Here is a tiny trained network, its code and every weight. The questions are about switching its units off for an input and a class, where a switched-off unit gives its printed mean instead of its output.

import numpy as np


def w(rows, s, z=0):
    codes = np.array(rows[::2]) - 128.0
    scale = np.full(codes.shape[1], s)
    scale[-1] = z or s
    return codes * scale


def norm(h):
    return h / np.sqrt((h * h).mean(-1, keepdims=True) + 1e-5)


def f(y):
    return np.maximum(y, 0)


def log_softmax(a):
    a = a - a.max(-1, keepdims=True)
    return a - np.log(np.exp(a).sum(-1, keepdims=True))


def net(x, mask):
    res = np.array(x, float).reshape(1, 2) / 4 @ E
    u = 0
    for l in range(4):
        y = f(norm(res) @ A[l][:, :-1].T + A[l][:, -1])
        res = res + np.where(mask[u : u + 5], y, B[l][:, -1]) @ B[l][:, :-1]
        u += 5
    return log_softmax(norm(res)[-1] @ U[:, :-1].T + U[:, -1])


A, B = {}, {}
E = w([
[109,168,255,201,105],'x0',
[136,77,163,151,179],'x1',
],0.012)
A[0] = w([
[149,156,44,169,183,3],'L0N1',
[106,197,160,122,153,100],'L0N2',
[159,114,82,138,106,27],'L0N3',
[111,195,254,171,193,81],'L0N4',
[113,93,213,234,84,78],'L0N5',
],0.0091,0.0053)
B[0] = w([
[208,115,133,28,159,144],'L0N1',
[121,58,29,140,174,168],'L0N2',
[164,12,191,150,141,135],'L0N3',
[163,39,180,176,235,254],'L0N4',
[145,105,237,202,151,237],'L0N5',
],0.011,0.0076)
A[1] = w([
[116,133,254,170,113,136],'L1N1',
[230,60,106,93,138,117],'L1N2',
[185,164,48,81,222,90],'L1N3',
[119,84,198,185,181,130],'L1N4',
[146,36,204,211,115,254],'L1N5',
],0.0091,0.0029)
B[1] = w([
[191,33,100,186,219,205],'L1N1',
[68,25,78,71,220,189],'L1N2',
[118,152,126,113,69,190],'L1N3',
[137,61,171,228,182,221],'L1N4',
[2,76,108,220,179,245],'L1N5',
],0.0085,0.012)
A[2] = w([
[201,135,229,167,124,220],'L2N1',
[167,158,107,53,218,85],'L2N2',
[121,105,245,111,149,30],'L2N3',
[144,115,192,183,142,84],'L2N4',
[141,149,202,116,138,2],'L2N5',
],0.011,0.0039)
B[2] = w([
[69,45,48,196,255,249],'L2N1',
[191,11,85,89,120,206],'L2N2',
[58,93,52,196,120,191],'L2N3',
[66,86,15,151,211,255],'L2N4',
[213,55,47,206,148,128],'L2N5',
],0.01,0.0056)
A[3] = w([
[108,174,210,122,113,3],'L3N1',
[2,127,76,143,225,86],'L3N2',
[81,135,85,69,73,123],'L3N3',
[17,74,169,165,255,138],'L3N4',
[135,252,94,115,108,103],'L3N5',
],0.0083,0.0043)
B[3] = w([
[170,112,2,208,238,128],'L3N1',
[160,178,238,133,97,197],'L3N2',
[238,173,140,139,77,161],'L3N3',
[137,199,140,221,76,247],'L3N4',
[161,141,192,214,146,141],'L3N5',
],0.009,0.013)
U = w([
[40,195,195,123,125,3],'0',
[7,152,191,74,128,3],'1',
[36,188,179,65,177,3],'2',
[149,45,62,70,145,250],'3',
[177,177,136,140,70,135],'4',
[61,50,156,243,213,220],'5',
],0.013,0.006)

Each question gives the input, the list of numbers given to net, and the class t.
The units are the neurons (one row each of A and B). Each row of codes is followed by its name. A weight is (code - 128) times the scale printed after its matrix; where a second scale follows, it is the last column's (A, B and U).
mask holds one flag per neuron, layer by layer. A switched-off neuron (its flag False) gives its mean, the last column of its row in B, instead of its output. The means were averaged over made-up inputs and are rounded, as every weight is.
A unit's drop is (log p(t) with every unit on - log p(t) with that unit switched off) / (log p(t) with every unit on - log p(t) with every unit switched off).
most important unit: the unit with the biggest drop
top k neurons: the k neurons with the biggest drops, biggest first
drop when u is switched off: that unit's drop, to one decimal
input [-2,-8], class 4: most important unit -> L0N4
input [0,0], class 0: top 4 neurons -> (L0N1 L0N5 L0N4 L0N3)
input [-4,3], class 3: top 2 neurons -> (L0N5 L0N4)
input [-5,8], class 3: top 4 neurons -> (L0N5 L0N4 L1N5 L1N4)
input [-1,-5], class 4: top 4 neurons -> (L0N5 L0N4 L1N1 L1N2)
input [-3,-8], class 4: top 2 neurons -> (L0N4 L1N1)
input [1,-3], class 4: top 4 neurons -> (L0N5 L0N4 L1N4 L1N1)
input [1,-4], class 4: top 4 neurons -> (L0N5 L0N4 L1N1 L1N4)
input [-5,-4], class 3: drop when L2N5 is switched off -> 0.0
input [1,-7], class 4: drop when L0N5 is switched off -> 0.6
input [0,-4], class 4: drop when L1N2 is switched off -> 0.1
input [0,-7], class 4: drop when L0N4 is switched off -> 0.2
